Each row has a class, written as a number after it.
[-53   3  14  35 -10  30  12  16 -10 -14 -29 -22   8  19  30  22 -63 -15
 -18  29 -24  16 -42  -4  12  14  11 -10  28 -13  31  12  -2   8   3 -47
  19  46 -11 -38  19] -> 0
[  0  10  11  41 -12  17  -6  13  29  -4 -62  10  10  -6 -12   6 -24  27
 -24   8 -27   6 -22   0   3   6  10  -4 -10 -26  35  19 -32   4   2  -4
   0   4  -7 -17  22] -> 8
[-47  12  14   9  23  51 -11 -29  17   4  27  23  30  43  22 -18 -36  -9
  17   1  -6   7  -6 -19  12 -12  -8 -29  26  31  29  14 -11  -8 -13   2
  22 -16 -43 -21  15] -> 5
[ -8 -10  -5 -49   3  18  -9  -5 -31  -4  36 -17  -2 -11  22  12 -86  13
  56  -6 -16   2  22   8   3 -41 -25 -31   3 -21   9  30 -15 -18  -3  24
  28 -12 -13  56  -4] -> 10
[ 25 -11 -29 -15 -17 -11   5  -1 -10 -14 -15  -9   9   4  -6  -9 -60  38
   4 -25 -15  -5  -3 -16 -17 -15  13 -27 -19  -8  -7  16 -16   4 -18  -8
  30   4  -8  13  -1] -> 2
[-43  15  30  47  -9  32  -5  -7  24 -21 -32  21  30  34  -1 -12 -18  11
 -44  -3  -7  -1 -37 -18   9  29   3   0  28  16  45  -1  -1   7  -5 -27
   3  17 -17 -44  16] -> 7
[-21   0  -1   0  18  28   9 -16  15   2  26  19  16  28   9 -21  -9   0
   2   7   6   4 -15 -15  10  -3   4 -13  11  33  16  -3   0  -7 -26  -5
  30  -7 -27  -9 -15] -> 5
[-30  -5  20  -7  -4   2  17  14 -14  -3  23  -1  -7  -8  17   6 -20 -10
  -3  13 -13   8 -27  16   8   4  -3  20   4 -15  20  13   3  -8 -13  -5
  -3  -3  -3  25 -13] -> 3
[ 37 -19 -38 -38  -2 -13  34  29 -22  -5  -7 -54 -12 -21  13  22 -67  11
  25  30 -20  22   0   0  -8 -24  18  -4 -15 -29 -38   1   0   8 -11 -21
  59  39  30  26 -15] -> 11
[-49  10  21  59   5  28   5  -8  29  -7  -1  16  19  33   5  -8  -8 -11
 -40  18  -2   6 -42 -14  13  40   9   1  22  26  43  -9   3  -1 -13 -10
  13   3 -20 -41   1] -> 9
[-13 -19   2  -8 -23 -32   9  29 -41 -34 -31 -32  11  -9  -1  21 -78  42
 -14 -33 -25 -14 -23   9 -13  11  -2  -5  -7 -30   3  33  -6  10   4  -9
  -3  11  15   3  -2] -> 5
[-35  -2   5  30  -3 -16  23  15   4 -14  -4 -11   5   4  13  13   1  -4
 -43   1 -12  -3 -42   1  -3  46   9  22   7  15   5  -1  18   0 -14 -22
   5  11  19 -34 -12] -> 11
[ -3 -11 -19 -20   3 -21  26  11 -11 -15  37 -17   7  23  20 -19 -22  17
 -18   0   8  -5 -21 -11  -5  22   2  12  -2  21 -25 -16  33   9 -31  -8
  35  11  13  -8 -32] -> 6
[-20  -3  -8   4   1  -3   9   1   3 -11  19  -1  20  24  20  -8 -29  16
 -13  -3   6 -10 -21 -16   6   9  -9  -6  12  25  -6  -1  23  -6 -15 -28
  25  10   2 -28 -12] -> 10
[ -7   6   0  12  11  19   3 -10  29   0   7  17  18  32   2 -26 -14  20
 -16   0   5  13 -17 -19   7 -12   5  -6   0  36  11  -8  -2   2 -17   1
  24 -12 -10 -18 -11] -> 8
[ 30 -11 -14 -56   9 -31   2 -25 -26   3  54  27  -3 -14  -8 -32  23  36
  31 -26  19 -26  17  -5 -14 -14 -23   6 -34  -2 -29  10   4 -26 -30  50
   5 -66   7  64 -29] -> 5
[-15  -1 -21  -8  21 -17  32   3  -1  -2  49  -1   1  27  21 -34  28  -4
 -23  22  22  11 -33 -13  -3  20   7  29  -6  45 -31 -30  34 -13 -37 -21
  34  -8  18 -17 -34] -> 8
[-39 -19  12 -14   5 -20  22  17 -32 -14  64 -16 -17  -3  33   1  -7  -8
   1  10  -4   7 -41  20  -2  10 -13  26  -5 -16  -3   6  16 -17 -16  -9
 -11 -24  21  30 -28] -> 8
[-24  -7  -6  -4   8 -13  14  -4 -13 -10  46  -7  12  18  28 -12 -35  15
   5 -16   4  -5 -22  -8   3   1  -8   0  -1  22 -18   8  21  -8 -18  -8
  28 -12  14  -4 -15] -> 11
[-44  20  17  40   7   9   2 -19  17 -17  27  21  44  60  12 -24 -29  19
 -46 -32  12 -24 -35 -33   5  39  -4 -15  22  62   8  -2  23   6 -32 -25
  15  -4  -4 -65   2] -> 11
[-38  -1   4   2  21  37   3  -8  18  15  33  15  -7  -5   3   2  36 -35
  17  41   0  17 -22   0  11   7   7  11  20  -4  39  -8   0 -22 -15  21
   9 -22 -25  17 -10] -> 12
[ -5 -12   1 -10  -4  -1   8   0  -4   1  24   7  -7 -24   4   7   8   1
   5   7 -14   2 -25   3 -13   4  -9  17 -13 -29  22   3  -2 -20 -15  19
   3 -31  -3  37 -22] -> 12
[ 14 -10  -8 -26 -14 -41  -5  -6 -35 -26  10   1  19  -2  -1 -30 -70  68
   4 -47   2 -31  -3 -16 -12  -8 -15 -21 -18   3 -21  26   7   0 -24  12
  18 -25   9  17  -5] -> 0
[-45  -5  22  -3   2 -34   3   6 -39 -35  56 -22  24  48  39 -21 -54  18
 -23 -39  16 -21 -24 -14  -8  18 -21 -13  14  51 -30   6  46   8 -22 -49
  -5   7  21 -36   0] -> 4
[ -2 -23  12 -43 -19  -8  -6   3 -45 -22  22 -11 -11 -33  -2  18 -52  21
  44 -24 -23  -3   6  28 -11 -26 -22 -15  -5 -62  18  41 -22 -10   2  43
 -10 -29  -4  76  -8] -> 7
[ 10 -13 -21 -23 -14 -14  22   8 -22 -22 -14 -27  11  -3   6   2 -88  32
  -9  -9 -20   2 -10 -13 -19  -4   9 -23 -15  -7 -19  15  -5   8 -19  -3
  54  21  -3  -3 -16] -> 0
[-13 -16  -7  21  -8 -34  29  18   3 -23  -3 -13  -2 -11  -1   7  15  20
 -53  -8  -2 -12 -37  -7  -7  49  21  33  -7  12 -10  -7  21   2 -11 -30
   7   9  27 -21 -30] -> 11
[ -14   -6   -3  -16   -9  -17   -6   16  -40  -24   12  -39   15   18
   27   -2 -114   35   10  -33  -16   -2   -3    4   -7  -12  -13  -30
   -3    4  -16   34   -1   17   -2  -14   14   15   14   -8   13] -> 8
[ 50 -27 -14 -18 -10 -41  33  15  12   0   2   7 -28 -59 -18   1  47  26
 -15   5 -12   0 -14  13 -22   8   6  45 -49 -40  -4  -6  -6 -19 -19  25
   9 -47  25  58 -57] -> 8
[ -6   5 -16  25  -3  47   3 -12  42   1 -34   5  21  25   9  -1 -41  -5
  -5  25 -15  27  -9 -22   8 -12  15 -21  23  17  22  -7  -8  11 -16  -8
  56  35 -21 -43   6] -> 7
[-16  -1   1 -10  11  31  -5  -7  -2   2  17  -2  17  25  16  -2 -53   0
  27  14  -8  18  -5 -14  -1 -21  -1 -26   4  -1  12  12  -8  -4 -14   2
  35  -4 -21   4  12] -> 4
[-17   9   3  42   6  20  13 -23  47  -3   3  42  34  40  -2 -36  20  -1
 -44   2  16  -1 -41 -35   1  16   6   2  20  54  22 -28  21  -2 -34 -25
  39   3 -19 -46 -21] -> 7
[-34 -22 -19 -28  19 -15  32  12 -28  -7  59 -34 -12  25  43 -18 -16 -26
   2  16  13   9 -29   3   1  10   2  13   8  24 -36 -17  45  -6 -30 -48
  20  22  13   1 -23] -> 2
[ 20  -6 -12  -9  -6 -18  -6  -6   1 -16   9  15  19   6 -11 -25 -23  43
  -4 -30   5 -21  -2  -8  -9   4  -6 -19 -17   8 -10  12  -3   0 -22  19
  18 -24 -13   6 -18] -> 6
[-49 -11   4  -7  14  -7  21   4 -26 -14  35 -22  12  35  39 -19 -44  -8
 -16   7  16   0 -32  -8   5  15 -12  -2  12  35 -20 -10  40  -4 -21 -26
  24  14   7 -28 -18] -> 0
[-35  -1   3  10  19  14  11  -9   8   0  34   4  16  29  33 -21 -11 -12
  -5  16  14  11 -27 -17  13  -5  -5  -4  17  36   6 -17  26 -11 -23 -25
  27  -7  -7 -21 -11] -> 0
[  0  -7 -20   1  17  41  12 -21  35  21  35  29   0   6  10 -14  18 -13
  16  33   7  21  -5 -12  13 -24   5   1   1  13  14 -17  -4 -15 -28  22
  44 -16 -27  19 -31] -> 3
[ 36 -24  -6 -36  -6 -11  12   2 -26   0  18  11 -28 -57 -15  12  16  27
  33  -7 -17 -10   4  16 -18 -12  -7   7 -33 -62  14  10 -20 -25  -9  36
   4 -58   4  93 -40] -> 1
[-66   7  17  -5  34  38  10 -23  -7   3  81   7  15  55  50 -17 -11 -40
  17  21  17  22 -25 -16  16 -12 -16  -7  31  38  15 -18  26 -23 -23 -16
  22 -25 -19 -11 -11] -> 0
[ -7  -1   6  20 -32 -43   1  18 -26 -38 -22 -12  17   0  -8  -5 -51  59
 -39 -42 -19 -28 -25  -5 -12  36  -2  -1 -13 -14   3  27   7  13 -12  -9
 -15  -3  20 -14   7] -> 9
[ 26 -26  -2  -8 -33 -47  22  31 -21 -31 -70 -26   3 -40 -21  22 -76  59
 -40 -26 -25 -16 -24   7 -19  24   9   2 -26 -41  -6  25  -4  18   0  -4
  22  24  21  -1 -20] -> 0
[-39 -11 -10  44  -5  25  27  17  25  -4 -20  -6   0  13  19  18  -6 -18
 -50  48 -12  27 -51 -10  11  34  31  28  16  12  24 -20   7   9 -10 -36
  25  49 -10 -43 -12] -> 3
[ 29 -18 -29 -37   2 -20  41   5  -8   2  16  -6  -6 -25  -3 -15   9   3
   2  21   6   2 -14  -2 -15  -5  10  12 -27  -4 -28 -17  19 -12 -30  -1
  52  -5   9  25 -50] -> 0
[-19  -1   1  24  -7  18   9  20  13  -5 -38 -15   5 -10   5  16 -30   1
 -22  24 -26  20 -29   9  -1   8  13   3   2 -18  23  12 -16   6   1 -12
  15  17   2  -9   4] -> 8
[ 38 -12 -33  -2 -25 -44  19   9   1 -20 -14  -2  13 -17  -7 -25 -10  49
 -26 -17   4 -14 -18 -16 -23   9   1   5 -29   3 -24  -6  14   1 -31  -5
  41   1  35  -1 -33] -> 7
[-19   8   1 -10   9  -2  -4 -22  -5 -12  46  16  23  35  16 -35 -18  13
   7 -19  17  -6 -12 -19  -2  -2 -15  -6  13  35  -4  -1  19 -10 -28  -5
  21 -19  -1  -6  -6] -> 7
[ 10   1 -15 -15   0  19 -14 -14   1  -1  -3   2  12  12  -1 -13 -64  24
  28 -24 -14   1  15  -7  -5 -24  -3 -37  -6 -13   5  24 -26  -5 -15  13
  22 -17 -20  19  15] -> 2
[ 21 -10  -2  20 -16   6  -1  -8  15  -5 -25  32   5 -20 -23  10 -16  41
 -15 -14 -12 -14 -11 -14 -10   1  10   5 -17 -24  32  15 -26 -10  -6  11
   2 -20 -14  24  -2] -> 3
[  8 -19  -1  -7 -26 -50  14  21 -23 -32   0  -9  -2 -24  -5  -2 -19  47
 -31 -26 -10 -29 -28   7 -15  33   0  21 -24 -18  -3  13  10   4 -14   4
  -2  -6  15  23 -25] -> 6
[-11   4   0   8   5  -7   8 -14  14  -3  36  34  26  31   3 -37  -4  24
 -26 -25  21 -19 -20 -21   4   8 -21   3   1  37  -4 -12  22 -17 -31  -6
  24 -27  -4 -18 -27] -> 10
[-46  -9  20  11 -11   3   3  15 -16 -20   7 -23  -1  21  35  17 -38  -5
  -9  20 -13  15 -33  -5   8  11   1   7  13   3  19   4  13   3  -7 -28
  -5  14  12 -17   8] -> 4
[-37  -2   7  15   2 -21   9  -5 -13 -15  49   7  27  48  31 -34 -33  22
 -34 -22  22 -18 -38 -18   1  32 -16  11   1  56  -7  -9  34  -5 -27 -21
  11  -8  12 -34 -17] -> 3
[ 10 -13   4  -2 -27 -22  -3  22 -15 -27 -46 -13  12 -23 -11  13 -47  54
 -16 -22 -30 -10 -16   0 -20  11   4  -5 -19 -39  11  33 -13   9  -2   1
   0  -5  13  12   6] -> 4
[-58   1   9 -10  18   2   5 -15 -31 -15  90   4  17  44  38 -27 -17   1
   2 -23  15 -15 -27 -10  -3   8 -22 -20  11  44  -8   1  32 -17 -36  -7
  -4 -40  -5   7 -17] -> 1
[  9 -20  -4 -49  -8 -55  25  13 -56 -18  62 -17   0  -2  13 -19 -38  33
   4 -32  14 -25 -16  12 -18   2 -19  10 -32   5 -35  10  26  -8 -24  -2
   6 -13  26  44 -41] -> 3
[-23 -11   1  30 -17 -17  16  17   0 -22 -16 -12   5  -1  19   3 -11  -2
 -36   8 -11   0 -43   0 -10  27  -4  17   8  -3   8  -6  18   1 -15 -29
   9  21  22 -24 -12] -> 7
[-19  -3  -3  42 -22   9   7  19  18 -12 -45 -11   9   0 -13  17 -28  11
 -47  -1 -21   4 -31 -11  -5  26  23  -3   5 -11  22   7 -10  17   5 -15
  12  38 -11 -46   1] -> 12
[-49 -10  -2  -9  19  44  -2  -9 -10   1  45 -10   9  35  40   0 -71 -19
  25  15  -6  22  -5  -3  11 -20  -9 -31  25  23  10  10   0  -1 -15   6
  24  13 -28  -7   0] -> 3
[-20  -1  22 -14   0 -15 -12 -15 -18 -15  38  26   6  -2  -4 -11  -2  24
   7 -37  -3 -25 -23  -1  -9  10 -14   2  -5 -19  27  23  -8 -22 -18  13
 -24 -56 -15  54   1] -> 2
[ 22 -14 -35   4  10 -14  34   0  13   5  42  10  -7  -5   5 -21  40  15
 -10  16  23   0 -23 -13  -3   3  15  14 -28  13 -27 -31  19 -20 -32 -12
  48 -17   9  19 -47] -> 1
[-17   3  -4  13  -1  23   8  -4  12  -7 -17  -4  20  13  11  -3 -58   4
 -11  13  -9   6 -19 -26   4  -9  11 -28  11  15  15   1   1  10 -16 -22
  47  30 -20 -27  -1] -> 0
[-27  -4  13   1 -11   1   6  12 -15 -17   7  -5   0   2  16  18 -46   5
  -7   1 -16  -3 -31   6   5  10 -10  10  14 -16  23  11   3 -10  -5 -30
   1   8   1   4  -6] -> 10
[ 23 -22  -9 -14 -10   1  25  18  -6  -3  -5  -8 -21 -38  -7  17 -17  21
   9  15 -23   1 -12  11  -6  -3   9   6 -24 -55   9   4 -11  -6 -14  10
  18 -10   1  54 -26] -> 1
[-24  -5  -4 -15  17  12  24  -1  -6   1  33 -12   6  13  35  -1 -20 -20
   7  21   0  16 -22  -6   0 -10  -5  -7   1   7  -3  -5  20 -16 -22 -21
  35   0  -2  -2 -23] -> 0
[-38   7  12 -19  23  12   4 -30  -4   7  85  19  16  33  33 -34   6 -29
  26   9  24   8 -21  -9   1 -17 -26   6  13  39   7 -13  26 -26 -27   9
  24 -35  -6  24 -16] -> 7
[-56 -20  -8  19  -9 -21  26  23 -15 -21  35 -26  -6  12  36  21 -11 -10
 -36  14  -2   9 -52   7   2  40  15  34   7  16  -4  -4  31   2 -11 -31
  -5  29  19 -31 -15] -> 3
[ 48 -33 -36 -62  -8 -40  25  15 -44  -7  46 -28 -24 -37  19   6 -32  22
  50  10  -6   1  12   8 -13 -31   1   1 -33 -35 -39  11   6 -10 -13   9
  40  -4  14  68 -31] -> 6
[-22  -8   2   8  -2  -9  12   9 -11  -5  30  -4  -5   1  10   6   0  -4
  -4   7  -2  -2 -33   2  -5  17  -1  18   4 -12   8   0  12 -16 -12  -9
  -1  -9   8   1  -6] -> 12
[ 24   6  -9  -3   3   0  -3  -3   6   0   3  11  17  10  -6 -22 -35  36
  11  -9   3  -4   1 -14   0 -15  -1 -15 -10   0  -1   9 -10  -2 -19   0
  26 -20   1   6   3] -> 8
[-59   7   8  24  22  27  13 -15  16  -4  45   7  23  60  23 -25 -19 -15
 -28   5  17   6 -41 -31   8  22   8  -4  29  69  13 -22  28  -1 -19 -32
  33  21 -22 -62 -11] -> 12
[ 17 -18 -13   4 -21 -28  30  26  -9  -6 -12 -12 -17 -31  -3  14  -2  12
 -23  14 -14   5 -34  -4 -12  14  12  31 -26 -37   1 -11   4  -4  -6 -16
  29  17  17   4 -30] -> 12
[-29   9   0  55   3  55   7  -7  46   9 -32  22   5   6   1  20  24 -19
 -33  39 -13  25 -37 -10  12  21  30   3  10   4  48 -13 -20  -6  -2 -17
  25   9 -32 -22  -5] -> 1
[-25  -7   1  38   1 -21  29  17  14  -9  16   6  -3   3   8  -9  46   8
 -50  15  12 -10 -57   0   6  48  16  34  -3  21   6 -24  31  -7 -26 -30
   5  -2  15 -12 -29] -> 1
[-35   2 -10   9   7   4  16  -5  -1  -8  27 -13  11  29  30  -7 -35 -12
  -9  12   4   8 -24 -16  -1   1   8  -8   9  33 -11  -5  17  -5 -19 -24
  34  18  -6 -33  -2] -> 0
[-23   6  14   1   9  -8   5 -18  -8 -13  50  12  24  46  11 -41 -29  31
  -1 -23  14 -15 -18 -18   8  10 -16  -5   8  36   6  -2  26  -4 -27  11
  14 -34   2  -6 -12] -> 9
[  9 -13   7  -6  -6 -12   2   0   2  -9   9  11 -15 -29  -3   8  11  16
   2   2  -4 -13 -17  13  -2   5  -2  21 -13 -22  20   6  -4  -7  -5  17
  -5 -14   1  49 -20] -> 6
[-54   0 -17   2  16  52  13   3 -17  -2  32 -36   4  50  50  16 -83 -22
  18  30 -13  35 -17  -9  12  -3  15 -24  32  15   1  -1   7   5  -9 -32
  44  35 -11 -29  11] -> 1
[  7  -8  -4  15 -24 -10  14  14   4  -7 -29  -2   1 -23  -7  18 -28  18
 -27   4 -20  -2 -24   6 -11  16  16  18 -19 -17  16  13 -14   2  -3  -4
   9  16   0   9  -3] -> 3
[-43   3  -4  43 -12  18  17  32  15  -9 -33 -35   9  12  27  26 -44 -18
 -37  42 -28  30 -46  -1   8  26  24   8  19  -3  17   2   2  20  -2 -43
  20  50   9 -56  16] -> 8
[ 12   7 -13   2  -4  10  -7  -4  11 -10 -39   6  29  12  -5  -5 -65  43
   2 -18 -20  -2   1 -21  -4 -17   6 -40  -8   3   5  28 -25   7 -11  -2
  33  10 -16 -23  14] -> 5
[-79  17  18  45  20  68  -8 -31  22   1  37  29  38  76  39 -13 -40 -16
 -16  20  11  18 -33 -44  31  10  10 -16  61  72  42 -10  14   6 -11 -42
  28  19 -34 -71  22] -> 3
[ 27 -24 -24  -7 -21 -59  42  30  -9 -17 -19 -20 -14 -55 -12  10  15  23
 -43   2  -4  -8 -30   9 -21  30  21  35 -37 -27 -24  -3  13  -6 -18 -13
  29   6  28  20 -46] -> 0
[-28 -13   4  11 -25 -31  12  31 -39 -37 -18 -39   6  -9  18  16 -82  26
 -29 -15 -19 -16 -35   7 -10  27  -2  -5   0 -26  -6  26   8   8  -8 -35
   1  28  21 -12   7] -> 0
[  3 -10  16 -13   3  -3  -3 -14   4   1  31  38  -3 -19 -10 -15  41  19
  13   1   0 -13 -16  -5  -7   4  -9  17 -15 -19  28   6  -2 -22 -26  32
  -7 -61  -8  52 -17] -> 4
[-17 -11  14 -26 -13 -46   6  17 -68 -31  29 -34  17  27  19 -21 -97  37
  -8 -61  -3 -26 -18   1 -22   2 -33 -20  -3  12 -27  22  25  11  -6 -20
  -1   9  18  -8 -11] -> 12
[-24  -9 -14 -11   1  -3  13   0 -14  -6  36 -20   7  24  24 -13 -54   2
   6  -4  -4   8 -11 -10  -6   0  -3 -12   8  25 -15   6  13  -5 -20   7
  39   1  -3 -21 -17] -> 12
[ -9   6   2  37  20   3  10 -34  47  10  37  59  29  35 -13 -49  53  12
 -24  -8  34 -24 -32 -32   4  14   5  10   0  67  17 -25  16 -14 -30   1
  25 -32 -23 -26 -22] -> 5
[-47  -8  -1  -5   8  -4  -5  -8 -33 -22  69 -19  14  51  48 -18 -65   6
  17 -20  10 -10 -23 -21   4   2 -16 -21  19  30   3  -3  26  -6 -25 -37
   4  -6   7  -9   9] -> 2
[ -8 -13 -25  12   2 -16  19   4   5 -10  17  -3  11  22  19 -21 -15  29
 -18   2  16  -5 -31 -18   7  10   9   7  -9  32 -18  -8  22  -1 -26 -25
  32  13  17 -24 -18] -> 5
[-18  -9  -5   4 -12 -49   4  13 -30 -32  13 -23  22  25  10 -25 -64  42
 -34 -50   9 -28 -23 -12 -14  24 -11 -11   0  37 -35  12  32  11 -16 -26
   9  16  19 -44  -9] -> 12
